Here is a tiny trained network, its code and every weight. The questions are about switching its units off for an input and a class, where a switched-off unit gives its printed mean instead of its output.

import numpy as np


def w(rows, s, z=0):
    codes = np.array(rows[::2]) - 128.0
    scale = np.full(codes.shape[1], s)
    scale[-1] = z or s
    return codes * scale


def norm(h):
    return h / np.sqrt((h * h).mean(-1, keepdims=True) + 1e-5)


def f(y):
    return y / 2 * (1 + np.tanh(0.7978845608 * (y + 0.044715 * y**3)))


def log_softmax(a):
    a = a - a.max(-1, keepdims=True)
    return a - np.log(np.exp(a).sum(-1, keepdims=True))


def net(x, mask):
    res = np.array(x, float).reshape(1, 4) / 4 @ E
    u = 0
    for l in range(3):
        y = f(norm(res) @ A[l][:, :-1].T + A[l][:, -1])
        res = res + np.where(mask[u : u + 5], y, B[l][:, -1]) @ B[l][:, :-1]
        u += 5
    return log_softmax(norm(res)[-1] @ U[:, :-1].T + U[:, -1])


A, B = {}, {}
E = w([
[115,69,75,127,14,126,115,73,238],'x0',
[181,111,20,154,111,149,66,151,51],'x1',
[201,235,106,169,103,120,181,49,145],'x2',
[156,150,184,32,1,100,130,147,55],'x3',
],0.0067)
A[0] = w([
[137,238,133,95,212,149,104,225,91,220],'0.n0',
[2,33,123,88,120,192,102,176,74,87],'0.n1',
[138,88,73,120,32,144,94,145,254,130],'0.n2',
[233,240,113,153,96,182,178,85,159,96],'0.n3',
[101,72,144,39,156,125,127,230,159,1],'0.n4',
],0.0047,0.0043)
B[0] = w([
[115,46,147,160,77,97,177,36,129,252],'0.n0',
[201,167,108,47,204,6,113,115,158,194],'0.n1',
[138,43,186,166,129,109,208,42,73,230],'0.n2',
[119,119,92,33,221,1,80,127,120,206],'0.n3',
[135,163,66,96,174,80,97,130,113,135],'0.n4',
],0.0077,0.0041)
A[1] = w([
[138,175,162,53,43,115,123,133,91,140],'1.n0',
[111,166,176,160,199,126,169,183,9,17],'1.n1',
[148,173,213,165,209,145,138,157,26,2],'1.n2',
[67,185,229,103,124,125,185,167,205,22],'1.n3',
[254,98,31,191,88,158,59,190,41,41],'1.n4',
],0.0069,0.0033)
B[1] = w([
[135,139,123,216,131,153,163,218,97,242],'1.n0',
[161,58,85,131,34,133,119,74,229,176],'1.n1',
[157,50,102,151,20,142,92,69,193,169],'1.n2',
[26,145,14,56,129,207,95,47,42,202],'1.n3',
[1,164,158,48,151,182,157,52,148,253],'1.n4',
],0.0094,0.0034)
A[2] = w([
[129,137,83,197,174,184,98,142,196,3],'2.n0',
[187,254,131,148,105,123,158,61,147,89],'2.n1',
[142,168,148,88,40,148,103,180,106,56],'2.n2',
[83,60,173,89,131,120,87,184,149,36],'2.n3',
[100,118,129,149,195,120,138,108,145,235],'2.n4',
],0.0098,0.0036)
B[2] = w([
[135,149,220,130,68,191,123,220,134,157],'2.n0',
[125,37,97,110,207,151,1,192,174,188],'2.n1',
[163,190,165,198,174,200,126,135,231,155],'2.n2',
[177,143,51,169,194,135,37,128,179,164],'2.n3',
[165,195,146,112,57,134,140,183,72,254],'2.n4',
],0.0089,0.0068)
U = w([
[181,117,72,92,212,57,43,166,155,225],'0',
[160,28,142,172,39,114,138,51,165,1],'1',
[29,179,110,58,129,199,118,76,124,135],'2',
[160,191,182,202,89,196,139,250,142,146],'3',
[137,195,161,120,119,52,201,154,37,185],'4',
],0.017,0.0021)

Each question gives the input, the list of numbers given to net, and the class t.
The units are the neurons (one row each of A and B). Each row of codes is followed by its name. A weight is (code - 128) times the scale printed after its matrix; where a second scale follows, it is the last column's (A, B and U).
mask holds one flag per neuron, layer by layer. A switched-off neuron (its flag False) gives its mean, the last column of its row in B, instead of its output. The means were averaged over made-up inputs and are rounded, as every weight is.
A unit's drop is (log p(t) with every unit on - log p(t) with that unit switched off) / (log p(t) with every unit on - log p(t) with every unit switched off).
The circuit of an input: a set's keep is (log p(t) with only the set's units on - log p(t) with every unit switched off) / (log p(t) with every unit on - log p(t) with every unit switched off). Starting from the 12 units with the biggest drops (on a tie, the unit counted first), units are removed one at a time, each time the one whose removal leaves the highest keep (on an exact tie, the one counted first), for as long as the keep stays at least 0.8.
circuit, biggest first: the units of the circuit, biggest drop first
most important unit: the unit with the biggest drop
k most important neurons: the k neurons with the biggest drops, biggest first
top k neurons in layer l: the k neurons of layer l with the biggest drops, biggest first
drop when u is switched off: that unit's drop, to one decimal
input [7,-7,-7,-5], class 0: circuit, biggest first -> 2.n3
input [6,-8,3,-6], class 2: circuit, biggest first -> 1.n3, 0.n0
input [3,-2,3,-2], class 4: 2 most important neurons -> 0.n3, 0.n2
input [4,-8,0,-5], class 2: 2 most important neurons -> 1.n3, 0.n0
input [-7,-3,4,8], class 3: 3 most important neurons -> 1.n0, 0.n2, 2.n2
input [-5,5,6,8], class 3: 3 most important neurons -> 1.n0, 2.n2, 0.n1
input [-8,5,-7,-7], class 1: top 2 neurons in layer 0 -> 0.n3, 0.n0
input [-8,4,7,-6], class 1: top 2 neurons in layer 0 -> 0.n1, 0.n0
input [-6,-6,-2,5], class 1: 2 most important neurons -> 1.n2, 1.n1
input [-8,-3,-2,-8], class 1: 2 most important neurons -> 1.n2, 1.n1
input [0,-1,4,-5], class 3: 2 most important neurons -> 0.n1, 2.n4
input [-5,-8,7,5], class 2: 2 most important neurons -> 1.n3, 0.n1
input [3,3,5,4], class 0: 2 most important neurons -> 2.n1, 0.n3
input [0,8,-6,7], class 2: most important unit -> 1.n4
input [4,-7,-7,-4], class 0: 3 most important neurons -> 2.n3, 1.n4, 0.n1
input [-8,-2,-1,7], class 1: top 2 neurons in layer 1 -> 1.n1, 1.n2
input [6,-6,8,-6], class 0: 2 most important neurons -> 2.n1, 0.n0
input [-1,-7,-1,7], class 2: 2 most important neurons -> 1.n3, 2.n4
input [2,-3,0,-3], class 4: top 2 neurons in layer 2 -> 2.n4, 2.n1
input [-5,7,1,-1], class 2: most important unit -> 1.n4
input [4,-5,4,3], class 2: top 3 neurons in layer 0 -> 0.n1, 0.n0, 0.n4
input [3,5,2,5], class 2: 2 most important neurons -> 1.n4, 0.n0
input [-6,-8,-8,7], class 0: 2 most important neurons -> 2.n3, 1.n4
input [2,-3,-2,5], class 3: 2 most important neurons -> 1.n0, 2.n2
input [-3,-2,4,4], class 0: top 2 neurons in layer 0 -> 0.n3, 0.n2
input [1,3,-2,-1], class 4: top 2 neurons in layer 0 -> 0.n1, 0.n2
input [2,-3,-5,-2], class 0: top neuron in layer 2 -> 2.n3
input [-3,-2,7,7], class 0: top 2 neurons in layer 2 -> 2.n1, 2.n4
input [-7,-3,5,-4], class 1: drop when 1.n2 is switched off -> 0.3
input [-6,8,4,2], class 2: drop when 0.n2 is switched off -> 0.2
